Below are the code and all the weights of a small trained network. Each question names an input and a class and asks about switching units off, where a switched-off unit gives its printed mean instead of its output.

import numpy as np


def w(rows, s, z=0):
    codes = np.array(rows[::2]) - 128.0
    scale = np.full(codes.shape[1], s)
    scale[-1] = z or s
    return codes * scale


def norm(h):
    return h / np.sqrt((h * h).mean(-1, keepdims=True) + 1e-5)


def f(y):
    return y / 2 * (1 + np.tanh(0.7978845608 * (y + 0.044715 * y**3)))


def log_softmax(a):
    a = a - a.max(-1, keepdims=True)
    return a - np.log(np.exp(a).sum(-1, keepdims=True))


def net(x, mask):
    res = np.array(x, float).reshape(1, 6) / 4 @ E
    u = 0
    for l in range(3):
        y = f(norm(res) @ A[l][:, :-1].T + A[l][:, -1])
        res = res + np.where(mask[u : u + 10], y, B[l][:, -1]) @ B[l][:, :-1]
        u += 10
    return log_softmax(norm(res)[-1] @ U[:, :-1].T + U[:, -1])


A, B = {}, {}
E = w([
[139,209,249,230],'x0',
[94,198,65,194],'x1',
[131,168,46,101],'x2',
[133,102,150,204],'x3',
[47,97,167,170],'x4',
[69,160,211,103],'x5',
],0.0015)
A[0] = w([
[153,95,127,3,165],'L0N1',
[150,125,33,175,63],'L0N2',
[105,96,54,94,84],'L0N3',
[174,51,53,146,252],'L0N4',
[54,124,168,148,122],'L0N5',
[106,80,139,157,56],'L0N6',
[44,142,183,101,73],'L0N7',
[156,148,93,212,159],'L0N8',
[114,158,186,25,59],'L0N9',
[74,132,133,174,133],'L0N10',
],0.0043,0.0012)
B[0] = w([
[83,92,32,8,254],'L0N1',
[53,74,66,148,145],'L0N2',
[176,110,76,162,165],'L0N3',
[189,6,149,145,242],'L0N4',
[55,118,177,37,183],'L0N5',
[134,169,159,100,117],'L0N6',
[30,44,155,151,174],'L0N7',
[157,51,93,43,180],'L0N8',
[158,50,54,130,174],'L0N9',
[70,167,112,50,167],'L0N10',
],0.0023,0.0013)
A[1] = w([
[72,108,30,226,209],'L1N1',
[238,205,78,81,5],'L1N2',
[209,196,100,87,77],'L1N3',
[162,192,65,227,159],'L1N4',
[172,252,91,95,75],'L1N5',
[115,168,88,194,119],'L1N6',
[62,182,94,163,156],'L1N7',
[147,147,213,74,191],'L1N8',
[114,163,206,114,119],'L1N9',
[157,21,135,134,233],'L1N10',
],0.0044,0.0015)
B[1] = w([
[163,111,121,3,218],'L1N1',
[58,166,163,116,135],'L1N2',
[89,167,152,99,129],'L1N3',
[174,112,153,65,161],'L1N4',
[156,235,216,114,128],'L1N5',
[178,23,210,88,127],'L1N6',
[130,70,194,127,161],'L1N7',
[112,158,64,143,201],'L1N8',
[118,107,76,168,168],'L1N9',
[146,217,84,148,254],'L1N10',
],0.0042,0.0017)
A[2] = w([
[84,161,95,158,123],'L2N1',
[159,141,192,217,157],'L2N2',
[136,151,170,204,112],'L2N3',
[150,131,180,253,50],'L2N4',
[26,115,175,151,118],'L2N5',
[64,108,88,165,74],'L2N6',
[160,157,122,156,231],'L2N7',
[145,83,150,76,167],'L2N8',
[172,139,72,157,128],'L2N9',
[173,87,1,79,251],'L2N10',
],0.0047,0.0015)
B[2] = w([
[96,83,159,141,135],'L2N1',
[135,88,54,179,151],'L2N2',
[141,113,74,149,137],'L2N3',
[110,180,59,206,146],'L2N4',
[108,31,138,105,158],'L2N5',
[113,114,252,105,136],'L2N6',
[77,134,102,185,148],'L2N7',
[205,76,95,110,150],'L2N8',
[38,95,144,171,140],'L2N9',
[33,198,13,123,255],'L2N10',
],0.0034,0.0039)
U = w([
[191,104,153,79,120],'0',
[103,142,8,45,147],'1',
[163,206,220,100,125],'2',
[151,106,138,121,1],'3',
[193,144,151,158,85],'4',
[120,115,120,238,149],'5',
[54,48,202,117,128],'6',
],0.014,0.023)

Each question gives the input, the list of numbers given to net, and the class t.
The units are the neurons (one row each of A and B). Each row of codes is followed by its name. A weight is (code - 128) times the scale printed after its matrix; where a second scale follows, it is the last column's (A, B and U).
mask holds one flag per neuron, layer by layer. A switched-off neuron (its flag False) gives its mean, the last column of its row in B, instead of its output. The means were averaged over made-up inputs and are rounded, as every weight is.
A unit's drop is (log p(t) with every unit on - log p(t) with that unit switched off) / (log p(t) with every unit on - log p(t) with every unit switched off).
The circuit of an input: a set's keep is (log p(t) with only the set's units on - log p(t) with every unit switched off) / (log p(t) with every unit on - log p(t) with every unit switched off). Starting from the 12 units with the biggest drops (on a tie, the unit counted first), units are removed one at a time, each time the one whose removal leaves the highest keep (on an exact tie, the one counted first), for as long as the keep stays at least 0.8.
circuit, biggest first: the units of the circuit, biggest drop first
unit that matters most: the unit with the biggest drop
top k neurons: the k neurons with the biggest drops, biggest first
top k neurons in layer l: the k neurons of layer l with the biggest drops, biggest first
drop when u is switched off: that unit's drop, to one decimal
input [0,-4,-8,4,-6,0], class 5: circuit, biggest first => (L1N1)
input [5,3,3,-3,2,7], class 6: circuit, biggest first => (L1N10, L2N10)
input [4,5,-5,0,-8,-1], class 2: top 2 neurons => (L1N4, L1N5)
input [5,-1,5,1,0,-6], class 0: circuit, biggest first => (L1N4, L1N6)
input [3,4,4,-6,2,2], class 2: circuit, biggest first => (L1N5, L2N10)
input [7,-2,8,-6,1,5], class 5: top 2 neurons => (L1N1, L1N9)
input [7,6,-3,8,0,-7], class 0: circuit, biggest first => (L1N4, L1N6, L1N1)
input [0,6,-3,0,-3,3], class 2: circuit, biggest first => (L2N10, L1N5)
input [2,-6,-5,-5,4,-4], class 5: top 2 neurons in layer 1 => (L1N1, L1N4)
input [7,-3,5,3,-5,-8], class 4: top 3 neurons in layer 0 => (L0N1, L0N9, L0N7)
input [1,6,7,-3,1,7], class 2: top 3 neurons => (L1N5, L2N10, L0N4)
input [-2,8,3,5,1,5], class 0: top 2 neurons => (L1N7, L0N1)
input [-3,-2,-4,2,1,5], class 6: top 4 neurons => (L1N1, L2N6, L0N7, L0N8)
input [8,5,6,-7,8,-2], class 6: unit that matters most => L1N10
input [4,7,7,3,1,-5], class 0: top 2 neurons in layer 0 => (L0N1, L0N9)
input [0,4,8,-3,6,3], class 0: top 3 neurons => (L1N7, L2N10, L0N1)
input [-1,2,6,6,1,4], class 0: top 2 neurons => (L1N7, L0N1)
input [2,7,-8,-8,3,-4], class 6: drop when L0N10 is switched off => 0.1
input [3,-3,-2,-1,-5,-3], class 2: drop when L0N7 is switched off => 0.4
input [5,-2,-3,-8,-1,-2], class 5: drop when L2N2 is switched off => 0.0
input [1,8,4,-2,-7,0], class 2: top neuron => (L1N5)
input [5,-2,4,5,-7,-2], class 4: top 2 neurons in layer 0 => (L0N1, L0N10)
